[ -7  -7 -16   4 -13 -10  19 -12 -14  10   9  15  10   7 -13 -78  -3 -44
  -5  10 -15 -23   6  25  17  -4 -20   4  17  -2  -4  -4  18   1   0 -14
   4   3  38  39   9   7 -36 -12  -4  10  11   3 -19   3 -14 -22  25 -13
  -8  -5  15  -5   9  -1   1 -10  -6  -3  -8] -> (55).[101]
[ -3  -5 -19   3 -26 -15  20 -10 -10  10   9  13   4  18 -17 -58   3 -41
   3   5  -9 -13  -4  24  12   8 -16 -14  18   3  -2   0  15   0   1  -6
  13   3  32  19  13  11 -43  -5  -9   4   2   1 -16   5 -25 -27  17  -5
  -9   0  23 -12  15   2   2  -8  -7  -5   0] -> (52).[96]
[ -1  -6 -18   2 -19 -10  29 -10  -7  14  12   8   4  14 -11 -53   8 -30
  -3   4  -7 -17   1  34  19   3 -17   4  20   1  -7  -8  22   2   0  -8
   6   0  31  10   9   5 -40   2  -8   8   6  -8 -16   4 -21 -20  23 -11
  -4  -3  22 -11  14   0  -7  -8 -11  -4  -4] -> (55).[91]
[ -2  -5 -19   1 -27 -14  24  -9  -8  13  12  10  -1  20 -15 -52   5 -36
  -4   1  -8 -14  -4  30  14   8 -14   0  20   0  -3  -4  20   1   2  -6
  13   3  30   7  14   4 -44  -2  -4   8  -1  -5 -15   1 -27 -22  18  -5
  -5   1  25  -9  13   2  -5  -9  -8  -8  -3] -> (55).[91]
[ -2   3 -18  -1 -14 -13  17 -10 -12  18   9  14  14  11 -14 -57   2 -35
   0   7 -10 -19   7  32  11   6 -17   1  20  -4  -5  -4  21   2  -4 -12
   5   4  35  34   8   4 -32 -17  -8  12  14  11 -12   1 -23 -19  18  -6
  -5   0  19  -8  11   1   2  -9  -6  -2  -2] -> (49).[108]
[ -3  -3 -13   2 -21 -14  15  -9  -6   8  10   5   2  12 -14 -51   3 -34
   7   5  -7  -9  -2  21  13   8 -13   4  13   4  -3  -2  14   0  -1 -10
  11   5  26  12  10   5 -37  -2  -4   2   0  -4 -12   2 -18 -27  17  -2
  -7  -2  18  -9  17   2   0  -9  -8  -3  -2] -> (52).[96]
[ -2   3 -19  -3 -24 -14  20  -7  -9  16   8  11   6  22 -18 -40   5 -28
   1   3  -5 -14  -1  27  10  12 -17   3  17  -7  -4   1  21  -5   0  -7
  11   5  24  16  13   7 -31  -2  -8   8   9   1  -5   2 -28 -23   7   4
  -1   1  26 -10   5  -6  -2  -8 -10  -4   4] -> (49).[108]
[  2  -7 -21   1 -32 -13  20 -10 -14  11   8  16   7  22 -21 -75   3 -55
   3   8 -14 -17  -2  20  10   7 -19   1  29   4  -4   1  18   0   4 -14
  12   9  43  26  16   8 -52  -8  -6   6   6   6 -22   7 -30 -25  22   1
 -15  -1  24 -11  20   3   5 -10  -7  -7  -1] -> (52).[96]
[ -3   2 -18  -4 -17 -13  23 -14 -12  15  16  12   6  13 -11 -49   0 -30
  -2   1  -8 -17   2  40  14   7 -15   1  20  -9  -4  -5  22   5  -2  -5
   8  -1  32  23   8  14 -28  -7  -2  10  13   4  -9  -1 -23 -22  27 -10
  -5  -3  24 -13   8   0  -5  -9  -7  -2   3] -> (49).[108]
[ -5   0 -17  -5 -14 -11  19 -13 -14  17   8  15  12  13 -11 -54   1 -29
  -1   3  -8 -18   3  26  12   3 -14   5  15  -1  -2  -5  17   4   3 -10
   6   5  28  34  10  -1 -31  -3  -8   9  13   6 -16   5 -23 -29  14  -2
  -4  -3  18  -4  12  -2  -3  -9 -10  -2  -2] -> (49).[104]
[ -3   2 -16  -4 -11  -9  17  -8 -11  16   6  11  12   8 -11 -45   3 -25
  -1   4  -9 -20   6  27  11   3 -15   2  13  -5  -3  -3  18   4   2  -8
   3   2  28  26   6   7 -24  -8  -6   9  15   5 -11   2 -16 -15  16  -7
  -5  -2  16  -5   8  -2  -5  -7  -6   1  -2] -> (49).[108]
[ -4   0 -17  -6 -19  -9  22 -12 -11  16  11  12   8  17 -14 -49   5 -26
   1   1  -4 -18   2  34  10   2 -14   2  15   1  -4  -2  22   3   2  -7
   9   4  30  28  16   5 -30  -4  -8  12  12   2 -10   3 -29 -27  12  -4
  -1  -2  19  -7  10  -2  -3  -9 -12   0   1] -> (49).[104]
[ -4  -6 -15   3 -31 -13  22 -13 -11   7  13  10  -6  23 -16 -54   4 -39
   3  -2  -5 -10  -7  23  13   9  -9  -2  10   1  -6   4  19   2   2  -6
  15   3  27  14  13  15 -45  -6  -1   4  -1  -8 -13   1 -25 -30  13  -3
  -4   1  24 -15  14   4   1  -7  -7 -11  -2] -> (52).[90]
[ -3  -1 -23  -9 -36 -12  17  -8 -13  16   8  15   5  29 -21 -38   4 -31
   5  -4  -4 -13  -6  21   7  11 -14   0  12   2  -1   6  16   2   5  -6
  17   7  26  18  12   6 -43   2  -8   7   3  -3 -10   3 -40 -33   4   6
  -5   1  26  -9  20   1  -5  -5 -10   0   5] -> (49).[104]
[ -4  -2 -20  -4 -25 -13  18  -9 -10  18  13  11   6  17 -15 -50   2 -27
  -1   2  -8 -16   1  31  11   7 -15   1  17  -2  -2  -1  26   3  -2  -5
  11   2  33  20  10   8 -38  -1  -7  10   8  -1 -13   2 -28 -28  13  -6
  -3  -2  24  -9  13  -2  -7  -8 -10  -3  -4] -> (49).[93]
[ -4   4 -14  -2 -20  -9  18  -9  -9  15  10  13  10  15 -14 -34   4 -23
   1   1  -4 -11  -2  26   8   6 -14   0  16   0  -5  -4  18   4   2  -7
   8  -3  23  21   9   2 -26  -1  -6   8   8   5  -7   1 -22 -26   8   1
   2  -1  18  -6  12  -3  -8  -9 -12   0   0] -> (49).[104]
[ -7  -8 -23  -2 -33 -16  24 -13 -17  10  10  20   2  27 -23 -80   2 -55
   4   3 -11 -18  -5  22  12  -3 -19   1  15  -2  -5   5  18   3   2 -13
  17   8  31  33  19   8 -54  -6  -8   7   3  -2 -23   6 -33 -34  23   0
 -15   0  29  -8  19   5   3  -8  -9  -7   1] -> (52).[90]
[ -3  -1 -18  -4 -26 -13  17  -7 -12  18   7  14   3  20 -19 -41   3 -30
   1   2  -5 -17  -1  20   9  11 -13   2   9  -4  -4   2  19   6   2  -6
  10   3  29  18   8   7 -37  -1  -8   5   9  -4  -9   4 -31 -28  11   5
  -5   1  22 -10  13   2  -4  -6  -8  -6   1] -> (49).[93]
[ -4  -3 -22  -5 -26 -13  11  13 -10  18   4  15  10  20 -18 -47   1 -33
   1  21  -7 -22   0  10   7  11 -17   3  11   1  -4   3  11   4   3 -11
  11  10  32  26  10  -3 -37  -5  -8   4   9   4 -13   7 -31 -26  11   6
  -5   0  23  -7  14   2  -2  -5  -7  -7   3] -> (49).[93]
[ -2  -1 -16   0 -31 -17  25 -15  -7   8  16   6  -8  23 -17 -42   5 -30
   2  -1  -1  -5 -10  32  14  11  -9   1  14  -1  -1  -1  24   0   0  -1
  14  -1  23   6  14  15 -41   3  -4   2  -2 -10  -7  -3 -27 -34  10  -7
  -4  -2  25 -10  17   0  -1  -6 -11  -4  -1] -> (52).[99]
[-14  -3 -14   1 -24 -13  15 -11  -9   8  10   8  -7  17 -17 -45   1 -30
   5   1  -6 -10  -6  23  13  11  -9   3   5  -1  -5   1  15   4   1  -5
  12   3  24  16  11  13 -31  -5  -4   2   3  -2  -8  -1 -27 -38   8   0
  -7   1  24 -11  15   5   6  -8  -9  -6  -2] -> (52).[99]
[ -9  -8 -20  -7 -22 -12  28 -15 -13   9  13  12   0  19 -15 -69   3 -42
   2   2  -8 -16  -3  30  16   0 -15   2  14   3  -3  -3  20   6   4 -11
  11   3  31  31  13   9 -40  -4  -2   8   6  -3 -20   3 -24 -34  22  -8
 -11  -3  24  -8  12   1   1  -7 -12  -3  -5] -> (52).[99]
[ -5  -3 -12   3 -25 -10  25 -13 -10   3  14  -2  -4  18 -13 -59   2 -34
   1  -2  -3  -2  -7  30  16   4  -9  -2  16   6  -4  -2  19   1   3  -4
  13   1  24  17  14  12 -35  -1  -1   7  -2  -7 -13  -6 -18 -33  17  -8
  -5  -3  18 -10  15   1   3 -13 -11   2  -5] -> (52).[90]
[ -3  -1 -20  -2 -21 -17  21  -9 -11  16  14  12   8  17 -14 -52   6 -35
   0   5  -9 -17   0  29  13   6 -15   3  18  -4  -4  -1  23   0   1  -4
   9   4  32  13  11   4 -41  -3  -4   8   5  -2 -16   0 -23 -24  19  -5
  -3   0  21  -6  14   0  -4 -10  -8  -7  -7] -> (55).[91]
[ -4 -10 -24  -2 -35 -18  21 -10 -17  18   9  20   5  29 -25 -74   4 -56
   4   8 -15 -21  -5  22  10   9 -17  -1  19   6  -7 -45  16   5   5 -15
  16   8  39  31  19   8 -55  -5  -7   7   6   1 -29   5 -38 -25  20   3
 -14   1  27  -9  20   3   5  -6  -6  -6   0] -> (52).[96]
[ -6 -12 -23   1 -32 -13  29 -10  -8  13  10  10  -6  27 -17 -54   2 -38
   2  -2  -5 -17  -7  20  14   6 -14   2   3   0  -2   3  17   3   5  -4
  15   1  26   8  15   5 -48   3  -3   4  -2 -11 -17   8 -35 -35  15   2
  -8   1  30  -3  13   1  -8  -6 -13  -9   0] -> (55).[101]
[ -4   4 -14  -2 -17 -12  13  -7  -9  16   7   8   8  15 -10 -35   3 -16
   1   5  -3 -18   6  22  14   7 -13   3   9  -6  -4  -1  19   0  -1  -6
   7   3  26  24   7   3 -25  -2  -5   8  12  -2  -3   3 -18 -32   8  -6
  -1   1  18  -6   9   0  -7 -10 -10  -2  -8] -> (49).[93]
[ -5  -7 -16   3 -28 -15  27 -12 -12   7  13  12  -2  20 -17 -65   3 -41
  -1   1  -8 -13  -3  38  16   4 -13   0  19   2   0  -4  22   3   3 -10
  13   2  32  24  18  12 -41  -5  -2   7   3  -3 -18   2 -26 -31  20 -10
 -14   0  26 -11  15   0   1  -9 -10  -2  -7] -> (52).[90]
[ -1   3 -20  -2 -20 -17  27 -11  -9  19  15  11   7  16 -15 -56   1 -33
  -4   4  -9 -20   4  39  18   6 -19   4  25  -5  -2  -6  30   3  -2  -5
   9   0  37  17   9  11 -41  -6 -11   8  13  -3 -14   3 -27 -21  20 -13
  -3  -1  25 -11  15  -1  -7 -14  -9  -4  -1] -> (49).[108]
[ -8  -3 -15   2 -19 -14  24 -11 -14   8  14  13   1  13 -15 -59   4 -37
   0   9  -7 -12  -1  32  17   1 -14   1  17   2  -4  -2  18   3 -18  -7
  12   0  30  29  19  13 -37  -7  -2   8   5  -2 -15   0 -18 -30  19  -8
  -7  -4  15 -10  11   0   2  -9 -10   0  -6] -> (52).[99]
[ -2  -2 -14   0 -15  -7  19 -11 -11  11  10   9   6  11 -12 -53   5 -28
   0   4  -8 -17   0  27  13   1 -13   1  13   2  -3  -3  21   6   1  -8
   8   4  28  27   9   7 -29  -5  -4   8   9   2 -13   2 -16 -26  15  -8
  -3   0  10  -7   8   2   1  -9  -2  -3  -3] -> (55).[103]
[ -3  -6 -19  -3 -25 -13  28 -16 -17   7  14  15   1  21 -18 -72   3 -42
   3   0 -11 -16  -5  36  16   4 -11   0  17  -2  -3   0  23   5   2 -10
  14   1  35  28  17  15 -42  -6  -9   8   5  -5 -18   0 -25 -33  18  -8
  -8  -2  24 -14  18   2   3 -12 -10  -4  -1] -> (52).[90]
[ -4  -5 -17   4 -20 -14  17  -8 -13   9   9   9   3  15 -10 -53  -2 -33
   1   9  -9 -14  -1  18  11   4 -10   3  11  -1  -4   1  17   3   0  -9
   8   3  30  26   8   8 -34 -12  -1   3  10  -4 -13   3 -14 -30  17  -6
  -8   2  16  -8  13   2   0  -8  -9  -5  -9] -> (52).[99]
[ -3  -6 -20   0 -28 -16  26  -9  -9  14  12   9   1  20 -18 -56   4 -40
  -1   0  -8 -13  -1  31  15   4 -17   1  21   1  -5  -4  24   1   1  -6
  13   6  32   8  11   8 -47  -3  -5   4   4  -3 -16   4 -30 -20  21  -7
  -6  -3  26 -11  15   0  -4 -12 -11  -5  -2] -> (55).[91]
[ -8  -9 -14   0 -22 -12  28 -11 -12   6  14  15   2  19 -15 -66   0 -36
   0  -2  -7 -15  -5  29  15   1 -11   0  15   1  -5   1  20   1   1  -9
  13   4  29  30  16  11 -38  -6  -2   9   3  -3 -14  -2 -25 -31  19  -9
 -10   0  21  -8  12   1   2  -8 -12  -2 -10] -> (52).[90]
[ -3  -4 -18  -4 -27 -13  13  -8 -13  10   6   9   7  21 -15 -48   3 -30
   3   2  -7 -16 -12  14   7   8 -13   0   7   1  -2   3  12   5   0  -7
  15   4  24  18  12   5 -39  -5  -5   3   3  -3 -10   5 -29 -33  10   4
 -10   1  20  -9   9   2  -2  -6  -8  -6   2] -> (55).[103]
[ -4  -9 -16  -3 -24 -11  22 -10 -14   9   7  16  -1  19 -17 -59   1 -35
  -2   1  -7 -13  -6  22  10   3 -14   2   7   2  -4   1  15   6   3  -9
  13   3  25  28  15   7 -35  -4  -3   7   5  -2 -17   2 -25 -36  17  -3
  -8  -2  19  -7   9  -1   6  -3  -6  -2  -4] -> (52).[90]
[ -4  -3 -13   1 -20 -14  24 -17 -11   7  13   6   1  13 -16 -57   3 -32
   2   2  -8  -9  -3  40  18   6 -13   1  20  -2  -4  -9  21   5  -2  -7
  10   2  28  21  11  11 -36  -7  -4  10   5  -2 -15  -1 -16 -35  18 -10
  -4  -2  19 -11  12   0   3 -10 -11  -2  -4] -> (52).[99]
[ -3  -3 -17  -1 -22 -13  24 -10 -10  12  12   6  -2  19 -14 -54   3 -31
   1   2  -8 -16   0  31  18   8 -15   1  15  -4  -2  -4  22   4  -2  -6
  10   2  31  16  10  10 -36  -7  -9   4   6   0 -13   5 -23 -29  18  -7
  -5   1  23 -10  11  -1   1  -8 -11  -6  -1] -> (55).[91]
[  0   3 -16  -3 -23 -14  14  -6 -11  18   9   8   5  17 -17 -30   4 -22
   3   1  -6 -18   0  19   9  11 -15   2  11  -5  -3   0  19   3   0  -5
  12   3  25  10   6   4 -29  -1  -9   6   9   1  -5   1 -26 -26   8   3
  -1   0  23  -8  13   4  -7  -8  -8  -6   4] -> (49).[108]
[ -3  -3 -15  -5 -10  -8  18 -10 -19  16   5  13   9  13 -14 -57   1 -30
   0   4  -8 -20   1  24   4   4 -15   1  13  -3  -3  -2  19   5   1 -10
  12   4  30  27   9   5 -30  -5  -7   9  -1   6 -15   3 -26 -25  14  -2
  -7  -1  22  -5   6  -1  -1  -8  -9  -4   2] -> (49).[93]
[ -3   0 -14  -1 -23 -14  23 -12 -10   7  15   7  -6  17 -16 -50   5 -28
   6   0  -4 -10  -8  27  19   9 -12   2   9  -1  -2   4  18   3   0  -4
  11   2  27  16  11  13 -34  -1  -1   6   2  -4  -8  -1 -24 -41  11  -4
  -5  -1  23  -9   9  -1   3  -8 -13  -7  -1] -> (52).[99]
[ -4  -4 -18   2 -27 -12  20 -11 -12  11  10  12   0  18 -17 -54   2 -36
   1   3  -7 -14  -3  20  10   6 -11   0  10   0  -3   4  21   4  -6  -6
  11   2  30  22  11  10 -37  -6  -5   4   6  -2 -12   2 -22 -27  15  -3
 -12   0  23  -8  13   3   0  -5  -5  -6  -4] -> (55).[103]
[ -5   0 -19  -4 -21 -12  19  -9 -12  19   9  15   8  16 -16 -53   2 -30
   0   4 -10 -18   2  27  12   6 -17   3  16  -4  -3   1  24   5  -1  -9
   8   3  32  28  10   6 -33  -4  -5  11  14   0 -12   4 -24 -28  16  -3
  -4   0  23  -8  10   2  -5  -8  -8  -5  -1] -> (49).[93]
[ -5  -4 -18   2 -20 -16  27 -14 -13   8  15  12   0  18 -14 -69   1 -39
  -2   4  -8 -14  -3  33  20   0 -13   2  20   0  -2  -8  24   2   1  -9
  10   0  35  27  12  12 -43  -7   1   5   4   0 -18   0 -19 -29  21 -18
  -9  -1  21  -9  10  -1  -2 -10  -9  -3  -5] -> (52).[90]
[ -7  -6 -14   3  -6  -9  27 -15 -15   7  14  10   3   4  -9 -71  -1 -32
  -6   5 -13 -19   6  40  22  -4 -15   2  19  -6  -2 -11  27   4  -4  -8
   2  -3  35  33  10  14 -29 -14   0  11  13   2 -17  -1  -7 -21  26 -25
  -9  -4  10  -5   5  -1   1 -12 -10   1 -11] -> (52).[99]
[ -1   1 -19  -4 -21 -13  21 -11 -12  17  10  14   9  16 -15 -51   3 -33
   0   2  -6 -19   3  35  13   8 -17   2  18  -2  -2  -4  23   4  -2  -6
   9   1  32  24   9   8 -34  -8  -8   9  10   3 -13   3 -26 -25  15  -6
  -5  -2  25  -8  11   2  -3  -9 -10  -4   2] -> (49).[108]
[ -1   8 -12  -3 -18 -16  22 -11  -5  13  15   4   3  14 -12 -26   6 -16
  -1  -2  -3 -10  -1  42  13  10 -11  -3  18  -7  -1  -5  28   3   2   0
   7  -3  22   3   6  15 -25  -3 -11  11   9  -5   1  -4 -20 -19   5 -11
   4  -1  22 -11   8   2  -7  -7  -9   1   2] -> (49).[108]

[  7   2   8   3  -2   2   0  15  -3   1   1  -3   5   0  -1   0   4   3
   6  13  -1   5   3   0   1  -1  -5 -22  -3   5   0  -1 -13  -4  -1   3
   5   6  -6  -4  -5  -4  -3  -6  -3   0  -2   3   8   9  -6  11  -6   2
   5   1  -2   0   1  -2   4  -8  -4   1   2] -> [49].<9>
[ 13   6  14   5   1   3  -1   5 -10  -2  -3  -7  -3   0   0   3   8  -1
   5   9  -3   4   6   0   1   0 -12 -25   0   3  -2   0  -7  -3  -8   0
  -2   1  -4 -16   2  -5   0  -9  -1  -4  -2   4   8   9  -5   9  -4   3
   5  -6   0  -2   2  -1  -5  -8   0   6   6] -> [43].<15>
[  7   3   5   2  -1   2   0   9  -6  -5   1  -3   2   2   0   0   4   0
   4   9  -2   3   1  -2   1   0  -6 -17  -3   5   0   1  -7  -2  -2   0
   6   5  -5 -10  -3  -3   0  -4  -3   2  -3   0   6   8  -5   9  -2   2
   3  -2  -4  -2   0   0   3  -4  -3   3   2] -> [49].<11>
[ 12   7  11   4  -2   2  -1   7 -11  -7  -1  -4  -2   2   2   4   7  -1
   4   9  -3   5   6   0   4   2  -7 -18  -2   5  -2   0  -4  -2  -5   2
   3   0  -4 -11   3  -4   1  -6  -2  -5   1   5   8   9  -8   8  -1   2
   2  -7  -6  -2   2  -2  -5  -9  -5   6   7] -> [43].<15>
[  7   2   9   3  -1   1  -2  16  -9  -1   5  -3   4   3   0   0   1   1
   6  12  -4   5   1  -1   1   0  -9 -23  -5   6   1  -1 -10  -3  -2   2
   7   7  -8  -4  -5  -6  -2  -3  -4   2  -2   5   9  10  -7  15  -5   2
   4  -1  -4   0   2  -1   2  -5  -5   3   4] -> [49].<9>
[  6   2   9   3  -1   2  -1  18  -5   1   4  -1   5   0  -1  -1   1   2
   6  11  -4   6   3   1   1   0  -7 -21  -3   4  -1  -2  -9  -4   0   4
   7   6  -7   4  -3  -4  -3  -3  -3   0  -1   5   7   8  -6  12  -5   1
   4   2   0   4   3  -1  -1  -5  -7   1   4] -> [49].<9>
[ 12   6  12   3  -2   2  -1   5  -9  -7  -3  -5  -1   1   3   7  10   0
   4  11  -2   4   6  -2   3   0  -8 -18  -2   4  -1   1  -6  -1  -5   3
   1   0  -4 -17   2  -4   1  -9  -1  -5   0   6   8   9  -9   7  -2   3
  -1  -6  -5  -1   1  -2  -3 -10  -2   7   4] -> [43].<16>
[ 15   7  12   4  -1   3  -1  12 -12 -10   0  -5   0   5   2   5   9  -1
   3  12  -4   6   4  -3   3   0 -10 -23  -3   7  -1   2  -8  -3  -5   0
   5   2  -6 -20   1  -5   2  -8  -4  -3  -1   5  10  11  -8  12  -3   2
   3  -8  -7  -3   2  -1  -1 -10  -3   6   6] -> [43].<16>
